Below are the code and all the weights of a small trained network. Each question names an input and a class and asks about switching units off, where a switched-off unit gives its printed mean instead of its output.

import numpy as np


def w(rows, s, z=0):
    codes = np.array(rows[::2]) - 128.0
    scale = np.full(codes.shape[1], s)
    scale[-1] = z or s
    return codes * scale


def norm(h):
    return h / np.sqrt((h * h).mean(-1, keepdims=True) + 1e-5)


def f(y):
    return np.maximum(y, 0)


def log_softmax(a):
    a = a - a.max(-1, keepdims=True)
    return a - np.log(np.exp(a).sum(-1, keepdims=True))


def net(x, mask):
    res = np.array(x, float).reshape(1, 7) / 4 @ E
    u = 0
    for l in range(3):
        y = f(norm(res) @ A[l][:, :-1].T + A[l][:, -1])
        res = res + np.where(mask[u : u + 12], y, B[l][:, -1]) @ B[l][:, :-1]
        u += 12
    return log_softmax(norm(res)[-1] @ U[:, :-1].T + U[:, -1])


A, B = {}, {}
E = w([
[203,160,145],'x0',
[136,128,75],'x1',
[75,105,202],'x2',
[205,198,72],'x3',
[123,254,194],'x4',
[50,25,51],'x5',
[35,125,123],'x6',
],0.0078)
A[0] = w([
[78,177,124,151],'0.n0',
[199,104,79,165],'0.n1',
[131,92,140,95],'0.n2',
[138,60,181,139],'0.n3',
[167,113,141,43],'0.n4',
[125,108,6,156],'0.n5',
[173,109,153,37],'0.n6',
[181,187,113,153],'0.n7',
[85,98,169,103],'0.n8',
[102,123,140,55],'0.n9',
[128,148,128,148],'0.n10',
[207,59,85,251],'0.n11',
],0.012,0.0023)
B[0] = w([
[67,123,166,180],'0.n0',
[76,232,87,215],'0.n1',
[123,103,147,155],'0.n2',
[55,98,179,190],'0.n3',
[81,174,165,144],'0.n4',
[105,136,2,243],'0.n5',
[71,153,156,148],'0.n6',
[101,183,32,218],'0.n7',
[147,57,172,183],'0.n8',
[148,98,150,143],'0.n9',
[104,123,128,151],'0.n10',
[99,252,33,253],'0.n11',
],0.014,0.006)
A[1] = w([
[116,92,131,150],'1.n0',
[94,94,48,167],'1.n1',
[151,20,10,13],'1.n2',
[139,108,98,67],'1.n3',
[157,129,157,5],'1.n4',
[217,162,166,86],'1.n5',
[114,129,87,195],'1.n6',
[112,144,115,137],'1.n7',
[175,94,121,38],'1.n8',
[209,188,172,75],'1.n9',
[172,62,195,108],'1.n10',
[184,132,160,4],'1.n11',
],0.014,0.0015)
B[1] = w([
[161,110,100,160],'1.n0',
[59,77,101,255],'1.n1',
[82,199,8,218],'1.n2',
[150,137,113,145],'1.n3',
[112,138,140,129],'1.n4',
[217,161,214,145],'1.n5',
[60,156,144,212],'1.n6',
[103,117,149,183],'1.n7',
[113,151,165,128],'1.n8',
[242,194,214,167],'1.n9',
[151,6,81,159],'1.n10',
[129,167,108,129],'1.n11',
],0.013,0.0066)
A[2] = w([
[159,98,71,81],'2.n0',
[112,105,169,95],'2.n1',
[202,63,78,18],'2.n2',
[222,49,76,1],'2.n3',
[149,151,245,234],'2.n4',
[110,220,87,70],'2.n5',
[85,145,129,190],'2.n6',
[60,173,121,128],'2.n7',
[132,94,108,56],'2.n8',
[160,137,212,219],'2.n9',
[34,118,163,187],'2.n10',
[85,209,132,177],'2.n11',
],0.011,0.0023)
B[2] = w([
[154,128,89,147],'2.n0',
[168,79,115,149],'2.n1',
[70,143,72,131],'2.n2',
[62,146,57,132],'2.n3',
[238,45,60,191],'2.n4',
[115,90,253,253],'2.n5',
[113,113,170,202],'2.n6',
[64,118,201,234],'2.n7',
[140,136,109,136],'2.n8',
[195,64,78,171],'2.n9',
[81,29,182,225],'2.n10',
[105,80,231,252],'2.n11',
],0.015,0.0068)
U = w([
[132,176,184,41],'0',
[252,167,209,44],'1',
[91,191,59,45],'2',
[40,95,71,164],'3',
[122,20,168,252],'4',
],0.014,0.0036)

Each question gives the input, the list of numbers given to net, and the class t.
The units are the neurons (one row each of A and B). Each row of codes is followed by its name. A weight is (code - 128) times the scale printed after its matrix; where a second scale follows, it is the last column's (A, B and U).
mask holds one flag per neuron, layer by layer. A switched-off neuron (its flag False) gives its mean, the last column of its row in B, instead of its output. The means were averaged over made-up inputs and are rounded, as every weight is.
A unit's drop is (log p(t) with every unit on - log p(t) with that unit switched off) / (log p(t) with every unit on - log p(t) with every unit switched off).
The circuit of an input: a set's keep is (log p(t) with only the set's units on - log p(t) with every unit switched off) / (log p(t) with every unit on - log p(t) with every unit switched off). Starting from the 12 units with the biggest drops (on a tie, the unit counted first), units are removed one at a time, each time the one whose removal leaves the highest keep (on an exact tie, the one counted first), for as long as the keep stays at least 0.8.
units of the circuit, in order: the units of the circuit, biggest drop first
top k neurons: the k neurons with the biggest drops, biggest first
k most important neurons of layer l: the k neurons of layer l with the biggest drops, biggest first
drop of u: that unit's drop, to one decimal
input [-4,-8,-1,3,7,-3,8], class 4: top neuron => 0.n11
input [-8,-4,-5,8,7,2,3], class 4: units of the circuit, in order => 0.n11, 1.n2
input [0,-5,-3,1,-4,-3,2], class 2: top 2 neurons => 0.n11, 0.n1
input [0,3,5,3,-1,-6,-2], class 1: 2 most important neurons of layer 0 => 0.n5, 0.n11
input [-4,4,-8,7,4,-5,-2], class 0: 3 most important neurons of layer 0 => 0.n7, 0.n5, 0.n11
input [-4,0,-2,-1,-7,-2,1], class 2: top 3 neurons => 0.n5, 1.n2, 0.n11
input [-2,5,-5,2,-4,-7,-6], class 2: top 2 neurons => 0.n7, 0.n11
input [-7,8,5,2,-7,-4,-3], class 2: top 2 neurons => 0.n5, 0.n11
input [8,4,3,3,5,-1,5], class 1: 2 most important neurons of layer 1 => 1.n1, 1.n9
input [-8,-6,-7,-1,-5,7,-7], class 2: 2 most important neurons of layer 0 => 0.n5, 0.n11
input [-1,4,2,4,3,-7,2], class 1: 4 most important neurons of layer 0 => 0.n5, 0.n11, 0.n1, 0.n3
input [7,3,1,5,-6,-4,-6], class 0: drop of 0.n11 => -0.1
input [4,3,2,-3,2,-5,1], class 1: drop of 0.n5 => 0.5
input [7,0,-5,0,-2,3,-3], class 2: units of the circuit, in order => 0.n11
input [4,-4,0,-2,6,0,-5], class 1: drop of 0.n0 => 0.0
input [8,-7,2,1,7,0,2], class 1: drop of 1.n9 => 0.1
